Here is a tiny trained network, its code and every weight. The questions are about switching its units off for an input and a class, where a switched-off unit gives its printed mean instead of its output.

import numpy as np


def w(rows, s, z=0):
    codes = np.array(rows[::2]) - 128.0
    scale = np.full(codes.shape[1], s)
    scale[-1] = z or s
    return codes * scale


def f(y):
    return np.maximum(y, 0)


def log_softmax(a):
    a = a - a.max(-1, keepdims=True)
    return a - np.log(np.exp(a).sum(-1, keepdims=True))


def net(x, mask):
    res = np.array(x, float).reshape(1, 6) / 4 @ E
    y = f(res @ A[0][:, :-1].T + A[0][:, -1])
    res = res + np.where(mask, y, B[0][:, -1]) @ B[0][:, :-1]
    return log_softmax(res[-1] @ U[:, :-1].T + U[:, -1])


A, B = {}, {}
E = w([
[147,67,100,172,122,163,139,116,152,59],'x0',
[59,163,112,98,121,128,166,95,128,111],'x1',
[148,199,222,72,127,172,195,98,78,129],'x2',
[116,79,117,72,87,163,116,192,99,96],'x3',
[90,118,131,164,173,125,135,232,190,101],'x4',
[173,159,114,105,88,217,115,130,249,98],'x5',
],0.011)
A[0] = w([
[168,80,80,145,98,180,99,184,218,80,166],'n0',
[201,76,34,121,48,112,2,42,128,155,209],'n1',
[125,195,214,105,152,166,175,241,159,100,254],'n2',
[146,148,160,51,131,161,153,145,60,133,75],'n3',
[65,160,91,141,97,132,149,62,95,100,84],'n4',
[231,173,159,223,185,107,94,15,124,172,107],'n5',
[173,117,179,152,164,98,141,60,154,172,88],'n6',
[159,133,195,191,238,16,111,142,50,218,231],'n7',
[88,157,116,246,178,84,129,57,177,117,204],'n8',
],0.0085,0.0048)
B[0] = w([
[129,120,144,100,59,161,102,224,83,99,227],'n0',
[134,70,115,132,160,163,133,205,180,118,228],'n1',
[184,109,103,157,148,245,140,123,102,59,222],'n2',
[85,122,170,160,53,102,132,83,182,96,184],'n3',
[71,115,195,89,206,125,141,119,178,189,159],'n4',
[163,188,133,147,131,173,190,79,160,69,201],'n5',
[141,163,127,88,137,163,127,83,67,131,163],'n6',
[141,136,104,121,125,146,86,228,62,123,248],'n7',
[182,111,56,135,144,102,115,117,177,160,203],'n8',
],0.012,0.015)
U = w([
[186,59,112,152,68,119,141,57,193,97,4],'0',
[137,176,56,127,239,64,148,59,104,177,81],'1',
[160,221,144,121,153,172,202,40,93,75,215],'2',
[177,37,78,118,122,183,79,253,103,115,226],'3',
[86,170,161,101,124,72,113,115,16,163,10],'4',
[58,82,153,84,139,69,135,74,100,177,18],'5',
],0.0074,0.0034)

Each question gives the input, the list of numbers given to net, and the class t.
The units are the neurons (one row each of A and B). Each row of codes is followed by its name. A weight is (code - 128) times the scale printed after its matrix; where a second scale follows, it is the last column's (A, B and U).
mask holds one flag per neuron, in row order. A switched-off neuron (its flag False) gives its mean, the last column of its row in B, instead of its output. The means were averaged over made-up inputs and are rounded, as every weight is.
A unit's drop is (log p(t) with every unit on - log p(t) with that unit switched off) / (log p(t) with every unit on - log p(t) with every unit switched off).
The circuit of an input: a set's keep is (log p(t) with only the set's units on - log p(t) with every unit switched off) / (log p(t) with every unit on - log p(t) with every unit switched off). Starting from all 9 units, units are removed one at a time, each time the one whose removal leaves the highest keep (on an exact tie, the one counted first), for as long as the keep stays at least 0.8.
units of the circuit, in order: the units of the circuit, biggest drop first
most important unit: the unit with the biggest drop
k most important neurons: the k neurons with the biggest drops, biggest first
drop when u is switched off: that unit's drop, to one decimal
input [6,1,3,7,-8,-1], class 0: units of the circuit, in order -> [n7; n3]
input [4,7,6,1,7,-5], class 2: 2 most important neurons -> [n1; n0]
input [0,5,7,1,8,5], class 2: most important unit -> n7
input [0,0,5,5,-7,2], class 0: 3 most important neurons -> [n3; n7; n5]
input [4,0,2,-1,-2,-5], class 4: 3 most important neurons -> [n1; n2; n0]
input [3,4,6,2,8,1], class 2: 4 most important neurons -> [n7; n1; n8; n0]
input [3,8,8,8,8,1], class 2: units of the circuit, in order -> [n7; n1]
input [3,4,1,0,-8,-5], class 2: 3 most important neurons -> [n5; n0; n8]
input [6,-6,3,-8,2,-5], class 2: 4 most important neurons -> [n5; n1; n0; n6]
input [6,7,-4,-4,-5,3], class 0: 3 most important neurons -> [n7; n2; n8]
input [1,-1,-1,-7,-6,-6], class 1: 3 most important neurons -> [n0; n5; n8]
input [-5,7,-6,-7,-8,-6], class 1: 4 most important neurons -> [n0; n4; n5; n2]
input [6,1,1,-8,1,-3], class 1: 3 most important neurons -> [n8; n2; n0]
input [2,6,3,4,4,-5], class 2: units of the circuit, in order -> [n1; n0]
input [6,-6,4,-4,-2,5], class 2: units of the circuit, in order -> [n5]
input [-3,3,3,-3,-3,-2], class 2: drop when n0 is switched off -> 0.1
input [5,7,-2,-4,-1,2], class 0: drop when n8 is switched off -> 0.1
input [4,2,-2,-6,-3,-5], class 1: drop when n8 is switched off -> 0.2
